Each row has two labels, one from each of two sets.
[ 38.7  -1.3   1.3   6.6   8.8   7.3   9.3 -12.8  -0.3  -6.8  -5.0  20.3
   3.8  11.3  32.6   1.9] : X + jm
[ 35.2  12.1  -1.2   2.0  -4.4   1.7   8.3   1.8  -0.3   4.8  -6.0 -23.6
   0.5  35.0  20.5  -1.0] : X + zl
[ 57.8  13.9  -1.1  -5.3  -1.3   2.0  11.9  -9.3   2.6  15.9  -8.3 -29.8
   5.3  24.1  31.2   0.3] : X + zl
[ 29.4  10.6  -7.8  10.2   4.8   2.3   7.7  -7.0  -3.3   0.2 -10.0  21.7
  -3.8  13.5  25.2   4.8] : D + zl
[ 12.7   9.6  -5.2   1.2  -7.0  -1.6   5.5   6.6   4.6   6.7  -2.6 -22.4
  -2.5  17.0  19.5  -1.5] : X + nf
[39.6 -1.5  9.6  9.5  5.4  2.0  2.1 -7.8  2.0  5.6 -8.7 -2.6 -1.1 17.0
 18.1 -0.5] : X + jm
[  5.7   6.1 -15.6   3.9   4.0   4.3  12.3  -2.6  -1.4  -0.1  -6.9   8.4
  -2.7  14.7  39.6   1.5] : D + zl
[-3.6  8.6 -9.3 -1.0  4.0 -2.9  4.7  6.3 11.4  2.7  1.6 -9.3 -8.3 26.3
 31.7 -3.0] : X + zl
[ 10.0   4.9  -5.4   0.0  -8.8  -3.5   7.1   8.0   3.1   7.7 -10.8 -37.7
   1.6  15.5  18.7  -3.5] : D + nf
[ 2.0  0.6 -1.4 -5.3  5.2 -0.8  2.7 -4.7  6.5  3.6 -2.1  5.1  0.0 12.0
  6.1 -5.2] : D + jm
[ 41.6   0.6   5.7   3.8   4.1   7.1   4.2 -12.1  -1.2   2.7  -1.6  21.5
   0.6   7.9   7.4  -1.4] : X + jm
[ 30.1  10.2  -1.5  -0.9  -1.2  -2.1   7.9   8.1   1.0  10.9  -3.8 -28.7
   1.7  28.0  26.6  -3.2] : X + nf
[  2.1  12.1  -6.3   7.6  -2.6  -1.4  10.0  -8.3  -3.6   0.8  -0.4   0.0
  -2.5  24.0  29.1 -13.0] : X + nf
[ 81.5   7.5   0.6   9.9  11.1   9.3   8.4 -24.5  -1.1   6.6 -11.9  16.3
   3.7  13.6  44.7   3.1] : X + zl
[-48.6 -10.4   1.0   2.9 -14.5 -10.0  -1.9  12.0   2.0 -10.3  -0.6 -24.8
   3.1  18.7   0.6   1.3] : X + jm
[ 29.0   0.2  -4.7  13.8   5.9   6.0  11.1  -3.2  -8.0  -0.7 -11.3  15.1
  -2.0  12.2  40.9   9.7] : X + nf
[17.4  5.1 -6.3  3.8  7.3  3.0  5.0  3.3 -3.7  4.9 -5.6 -2.4  2.1 14.2
 23.2 -1.1] : X + zl
[-26.4   7.5 -11.7  11.4   4.4  -0.2  15.5  21.1  -2.2  -4.2  -3.4  -2.0
  -0.6  29.3  38.5  -2.0] : X + nf
[ 45.7   6.8  -0.6   4.1   0.6   2.7   4.1  -4.9  -0.9  11.3 -13.6 -11.9
   3.5  17.1  29.5   2.8] : X + nf
[ 26.2  14.7  -4.8   0.0  -3.2  -4.8   2.8   6.1   3.9  11.7   2.0 -18.9
  -9.7  20.9  26.6  -2.5] : X + zl
[-6.4  4.2 -6.5  3.9 -1.1 -1.4 13.0  6.9  0.2 -5.2 -7.1 -3.0 -0.6 12.2
 31.6 -1.0] : D + zl
[-14.9   6.3  -8.2  12.5  -4.2  -3.4   8.9  20.7   5.5  -6.1  -7.7 -26.8
   1.1  24.9  25.3   5.3] : X + zl
[ 53.2  14.2  -6.2 -10.1   0.3   1.4   4.4  -8.0   6.0  22.5  -2.3 -21.3
  -2.3  21.0  24.1  -5.6] : X + zl
[ 43.2   6.7   7.6   9.7  -0.2  -1.1   9.8 -11.0   1.4   5.5  -8.9   7.9
   3.4  21.5  30.3   1.8] : X + jm
[16.3  1.4 -1.1 -3.1 -3.9 -2.8  2.6 -5.4 14.3  8.2 -5.9 -8.1 -0.7 15.0
 13.9 -5.7] : D + jm
[37.5  9.2 -5.1 11.5  0.8  6.1  8.2 -3.8 -1.1  1.8 -7.1 -7.0  0.5 14.9
 31.3  1.0] : X + nf
[ 81.5   9.8   2.4  11.1   0.4   0.9   8.6 -26.9   3.3  24.0 -21.6 -14.7
   2.1   9.6  25.1   8.0] : X + zl
[-44.3   7.4 -10.7  16.3  -3.8   1.6   7.7  30.6   0.0 -25.7  -7.6  -6.8
  -1.0  11.9  20.3   7.3] : X + zl
[  8.1   7.6  -6.2   5.1  -4.4   0.1   0.2   5.9   6.0  -3.5  -0.8 -10.1
  -4.0   8.9   8.1  13.1] : X + zl
[-59.2   3.4 -15.8  12.0   6.8   8.8  10.9  19.6  -6.4 -16.7  -5.1  36.6
  -1.7  12.3  32.5   5.6] : D + zl
[ 17.8   2.3  -0.2  -4.7  -3.4  -2.5   9.4 -10.3   5.6  12.5  -5.1  -0.7
  -1.4  11.4   8.6  -5.4] : D + jm
[ 1.0  1.7 -0.2  1.2 -0.8 -0.3  8.1  1.5  4.1  1.8 -3.2 13.0 -0.6 16.7
 19.7 -9.8] : D + jm
[ 13.9   4.5   6.3  -7.8   1.7  -4.1   0.6   3.1  -1.8   8.9   8.6 -22.5
  -2.2  18.7  12.5  -3.5] : X + nf
[ 38.1   4.9   6.5  -0.3   1.6   7.8   2.3 -10.8   3.6   9.2  -2.6  -6.2
   1.3  19.4  18.1  -4.8] : X + jm
[ 12.0   9.1 -12.3  -0.6   0.9  -0.9  13.0   0.1   6.0   2.0  -6.7  -6.6
  -1.1  25.8  31.2  -1.0] : D + zl
[-36.5   5.7  -7.8   8.3  -1.8  -2.3   1.1  22.8  -1.1 -14.6   0.0  -2.7
  -1.2  11.2   5.3  -2.8] : X + zl
[-19.9   8.8 -15.7   7.3   1.2  -1.3  26.5  14.8   6.5  -2.2  -3.8  -1.3
   0.5  51.0  50.3 -11.8] : X + zl
[ 55.3   7.8   6.5   4.3  -5.8   1.4  -0.9 -14.7  -4.4   7.2  -9.0 -24.4
   5.9   5.9  12.8   1.2] : X + zl
[ 52.4  -0.3  -4.8   3.7   7.1   7.3   7.8 -13.7  -2.1   8.6  -7.0   4.5
  -1.3  10.8  33.7   4.8] : X + nf
[ 22.3  14.7  -5.3  -1.9   3.7   1.8   6.5   8.2   3.0   9.0  -0.3 -32.8
   0.7  28.4  26.0  -3.8] : X + nf

Each row has two labels, one from each of two sets.
[ -3.7  -7.1 -42.9  -3.2 -12.7  -1.8  33.2  -2.8   2.1   5.3  -2.0  27.4
  15.1 -18.1   4.8   3.5] : Zz + Gt
[ -5.0 -10.0 -43.5  -2.1 -13.2  -2.8  43.2  -2.7   0.4   3.1   2.6  24.5
  14.0 -27.4   5.2   0.0] : hg + Gt
[  0.7  -1.9 -35.9  -5.3 -15.5   2.1  30.0  -0.6   3.2   2.6   0.1  17.9
  31.8 -31.7   6.3   0.0] : hg + mm
[ -3.7  -1.8 -40.1  -5.8 -13.2   3.7  29.3   2.8   7.5   5.4   0.9  25.3
  27.8 -22.9   3.3   7.3] : Zz + mm
[-17.8   2.4 -50.3  -1.4  -8.9  -4.0  29.6   0.8   2.3   2.5   1.4  27.6
  12.6 -19.0   4.6   2.0] : hg + gz
[-16.5  -0.1 -53.7  -4.5 -12.8  -3.3  33.0  -1.2   5.4   1.4  -0.4  25.3
  14.8 -24.3   3.8  -0.2] : Zz + gz
[ -1.7  -1.9 -42.5  -3.7 -15.0   3.1  31.0   1.2   3.8   4.7  -0.5  24.7
  24.6 -17.8   4.9  10.7] : Zz + mm
[-17.8  -4.0 -46.2  -2.0 -12.3  -2.9  31.8  -4.2  -0.6   5.0  -1.2  28.4
  18.5 -21.5   5.5  -1.8] : dc + Gt
[  7.7 -12.0 -32.5  -6.4 -14.0  -1.3  28.9   6.0   2.1  10.2  -1.0  22.6
  24.4 -28.5  11.5  -4.6] : hg + mm
[ -3.0  -7.4 -39.3   0.6 -11.8   1.9  24.2   0.8  -1.7   4.3  -2.6  30.6
  35.6 -23.2   6.3   2.0] : dc + mm
[ -7.2  -6.5 -45.3   2.2 -12.7  -8.2  37.3  -2.9   3.6   2.0   3.7  18.7
   4.5 -25.9  -2.1  -0.1] : Zz + gz
[  4.9  -7.5 -34.3  -5.3 -11.0   5.7  20.2   0.5   1.3  10.0   1.0  22.8
  27.4 -20.3   5.0  -0.2] : zt + mm
[-19.7  15.5 -58.5  -1.0 -10.9   0.9  31.8  -4.1   2.4   3.5   0.4  25.3
   4.0 -16.9  -1.1   3.0] : hg + gz
[-16.1  -4.7 -53.1  -3.2 -12.4   5.4  36.3  -2.0   4.2   4.4  -2.2  33.2
  25.2 -25.3   0.1   5.2] : Zz + Gt
[ -1.8  -8.8 -31.9  -4.5 -11.4  -6.3  30.2  -3.8   3.7  -4.9  -4.9  22.3
  35.2 -35.9   8.7  10.5] : qt + mm
[-10.6   2.6 -48.0  -4.3  -5.9   8.2  21.5  -4.2   5.4  -0.3  -3.2  39.4
  48.1 -30.5   5.2  11.5] : qt + mm
[  3.6 -14.8 -42.1  -1.8 -14.3  -4.3  34.7  -1.3   0.2   2.3   5.4  26.7
  22.4 -30.6   7.5  -4.6] : dc + Gt
[  0.7  -5.6 -36.9  -3.9 -10.8   0.6  31.3   3.1   3.9   5.4  -3.6  22.2
  31.3 -26.9   4.6  -0.7] : zt + mm
[-13.3  -1.8 -50.5  -4.9 -12.6   9.3  25.1  -3.0  -4.1   5.7  -0.6  37.2
  33.9 -15.2   5.6   3.1] : dc + mm
[ -4.8   7.6 -46.9   5.5  -8.8 -13.1  37.1  -0.5  -1.1   5.7   2.9  16.0
  10.3 -30.4   4.3  -4.1] : Zz + gz
[-12.1   0.9 -57.6   3.3 -14.1  -6.7  41.5  -4.6   0.2   2.6  -0.7  27.8
  21.2 -28.9   3.6   1.6] : zt + gz
[ -9.7  -1.2 -47.7  -3.8 -14.2   6.5  24.8   2.0  -0.1   1.8   0.8  32.4
  42.9 -18.1   5.8   3.9] : dc + mm
[ -0.8  -5.9 -42.8  -4.7 -12.7  -9.9  41.5  -1.9   6.8   2.0   2.4  19.5
  14.9 -33.2   5.0   1.5] : Zz + Gt
[  4.4 -14.4 -35.1  -4.6 -15.2  -4.7  33.9   0.9   4.0   3.4  -1.6  15.0
  25.6 -21.9   4.5   0.5] : zt + mm
[  5.1 -10.8 -38.5  -7.6 -14.2  -4.1  36.6   2.2   0.9   5.1  -1.4  13.9
  16.2 -28.3   4.8  -0.5] : zt + mm
[  0.7 -11.7 -39.6  -2.0 -13.7   5.1  27.1  -0.8  -2.0  -1.2  -0.7  27.9
  35.8 -36.0   5.7  -3.0] : dc + mm
[ -8.1  -1.5 -46.6  -5.6 -11.8   3.5  27.4  -4.7   5.6   0.8   3.9  34.6
  29.6 -27.8   6.0  11.9] : qt + mm
[-13.9  -4.6 -58.4   0.7 -10.4  -3.4  39.3  -4.7   1.2   7.1  -1.4  27.4
  18.4 -26.5   2.7  -7.1] : dc + gz
[ -7.4  -6.6 -46.1  -4.3 -12.9  -9.5  43.2   0.5   3.9   2.0  -1.2  19.4
   8.0 -29.1   2.3   4.6] : zt + gz
[ -0.1  -9.5 -40.4  -1.0 -11.0   3.2  28.0  -1.7  -2.5  10.2   1.1  27.1
  32.0 -23.5   4.6   1.8] : dc + mm
[  1.9 -13.2 -33.0  -2.5 -12.7  -1.2  27.3   2.0   0.4   4.8  -1.4  24.3
  11.4 -20.9   4.4  -1.3] : dc + Gt
[ -1.5 -14.1 -52.2  -6.9 -15.4  -5.2  44.8   0.6   1.9   3.0  -5.1  28.5
  30.4 -39.1   8.9   1.1] : Zz + mm
[  9.8 -15.2 -22.0  -4.1 -13.5  -3.5  28.3   5.7   2.7   3.9  -3.2  11.2
  15.9 -29.9   6.0  -2.4] : Zz + mm
[ -3.7 -18.9 -39.0  -4.5 -12.1 -13.8  36.6  -2.1   2.4   0.1  -1.4  22.2
  17.8 -34.7   5.1   4.4] : qt + gz
[-17.4   5.7 -57.7  -1.9 -17.0   4.8  27.3  -5.8  -1.1  18.2  -0.9  38.3
  24.8 -16.6   2.0   1.0] : dc + Gt
[ -5.4  -1.9 -43.1  -7.7 -21.9  -3.1  33.7   0.7   2.6   1.3  -1.1  23.8
  19.3 -28.2   5.5   5.5] : hg + Gt
[  2.4  -0.6 -37.7  -5.5 -11.8   6.4  29.3   0.3   4.8   2.8  -0.4  24.9
  30.3 -23.4   3.7   3.0] : Zz + mm
[-14.0  -2.3 -47.9  -2.8 -13.6  -5.3  33.5  -1.6   3.3   3.7   0.8  18.8
  15.2 -20.3   2.2   0.2] : zt + gz
[ -9.1  -9.6 -49.2  -4.0 -10.9  -7.1  39.8  -2.1   2.8   3.4  -0.1  23.0
  15.6 -27.8  12.5   1.4] : zt + gz

Each row has two labels, one from each of two sets.
[  4.4   4.9   0.9  10.9   0.5 -10.2  -5.1  -3.5   6.7   8.3   9.0  -3.4
  -0.7   4.6   5.8   3.7] : mq + <33>
[  5.0  10.8   8.2   4.9   1.8 -10.8  -9.4  -1.1   4.8   5.2  16.0  -3.4
  -4.8   7.0  -2.1   2.4] : zg + <33>
[-2.1 -6.0 -2.2  4.6 -1.1 -4.5 -3.1  0.0  4.3 -1.2  0.0 -2.2  3.0  1.6
  1.1  0.4] : fg + <34>
[  1.4  -0.7   4.8   7.3  -0.1 -16.0  -9.2   1.3   3.7  -2.1  11.3  -5.3
  -0.2   8.1   4.2  -1.9] : zg + <34>
[ 1.7 -5.1 -1.0  7.8  0.5 -5.5 -6.6 -5.2  3.8  2.0  1.7 -5.9  2.9  6.0
  9.6  5.8] : mq + <34>
[ 3.5  3.6 -0.5 -0.7 -2.4  6.3  1.2  0.4  4.4 11.0  2.8  0.4 -4.5 -3.1
 -1.0  3.0] : mq + <32>
[  3.7   7.3   7.6   2.8   2.1  -4.0 -14.9  -1.1   5.0   0.4  14.2  -4.6
  -5.6   5.7  -2.1   5.8] : fg + <34>
[-1.4  1.5  1.9 -5.5 -3.3  9.8  2.0  4.2  4.8  8.5 -6.0  0.8 -4.2 -3.7
 -1.1 -3.2] : fg + <32>
[-0.9  2.6  6.5 -4.4 -1.9  5.8 -6.4  5.4  2.2 -0.6  2.1 -0.5 -5.5 -1.5
 -4.0 -3.2] : zg + <32>
[-1.4 -1.2  2.0 -0.7  1.3 -6.1 -7.0  0.6 -0.5 -5.4  1.7 -3.7  0.3  6.1
  1.0 -0.5] : zg + <34>
[  5.5   7.7   6.2   9.7   0.5 -14.8 -12.2  -2.2   9.9  10.4  18.9  -5.8
  -5.8   7.0  -2.2   4.6] : fg + <33>
[  0.3  -0.5   3.9  -2.1  -1.6  -0.7 -12.4   4.4   8.4  -0.7   0.7  -4.0
  -8.0  -1.5  -7.3  -1.7] : fg + <32>
[ -5.2  -2.9   5.6   3.1   2.4 -11.6  -5.3  -2.3   2.3  -7.6  -7.0  -4.8
   5.7   8.3   5.0  -3.2] : zg + <34>
[ -2.2 -12.8   1.1  -1.8  -4.0  10.9  -4.6  -1.4   8.2  18.3  12.5  -2.9
  -2.6  13.5  -7.1  15.7] : mq + <33>
[  9.3   3.9  -0.9   8.3  -1.9 -10.9  -3.6  -2.2   2.6  11.3  14.5  -3.5
  -3.6   2.8   3.6   4.6] : mq + <33>
[ -6.4  -3.4  -1.1  -8.1   0.3   4.8   9.6   1.6  -2.6   1.1 -20.4   0.8
   3.4  -0.4   2.3  -6.3] : fg + <32>
[ -3.6   1.2   4.1   7.2   0.0 -23.6  -5.7   1.5   8.1  -1.0   4.5  -4.4
   0.5   7.6  -4.1  -8.4] : fg + <34>
[  2.4  -5.1  -0.3   8.6  -1.1 -12.1  -5.6  -1.1   2.1  -1.6  -1.1  -6.1
   3.7   4.5  16.3  -1.7] : mq + <34>

Each row has two labels, one from each of two sets.
[-33.0   1.2 -14.1  -7.3   2.8  -1.0   5.4  25.1   1.3  -3.3 -22.1 -36.2
  12.7 -11.8  42.5 -15.5] : U + K
[-52.0  -3.2   0.0  -4.1   2.0 -11.0  16.5  -5.7  -4.2  -3.6 -30.8  20.4
   2.3  -4.6  27.0 -13.4] : Q + K
[-18.2  -8.4  -9.5  -6.9   2.6  -5.8  12.4 -11.1  -6.3  -2.2 -31.7  13.5
   5.4  -6.2   5.8 -31.4] : C + K
[ -7.6  -2.5  -5.6 -16.0  -3.1  -1.3  22.7  17.5  -7.1  -4.2 -32.1   6.7
   4.9   0.3  20.0 -23.6] : Q + K
[-16.8   5.6   0.3   7.6  14.8  -2.8  10.1  13.3   1.9  -8.3 -27.3   5.1
   7.8   1.7  14.2 -14.7] : U + K
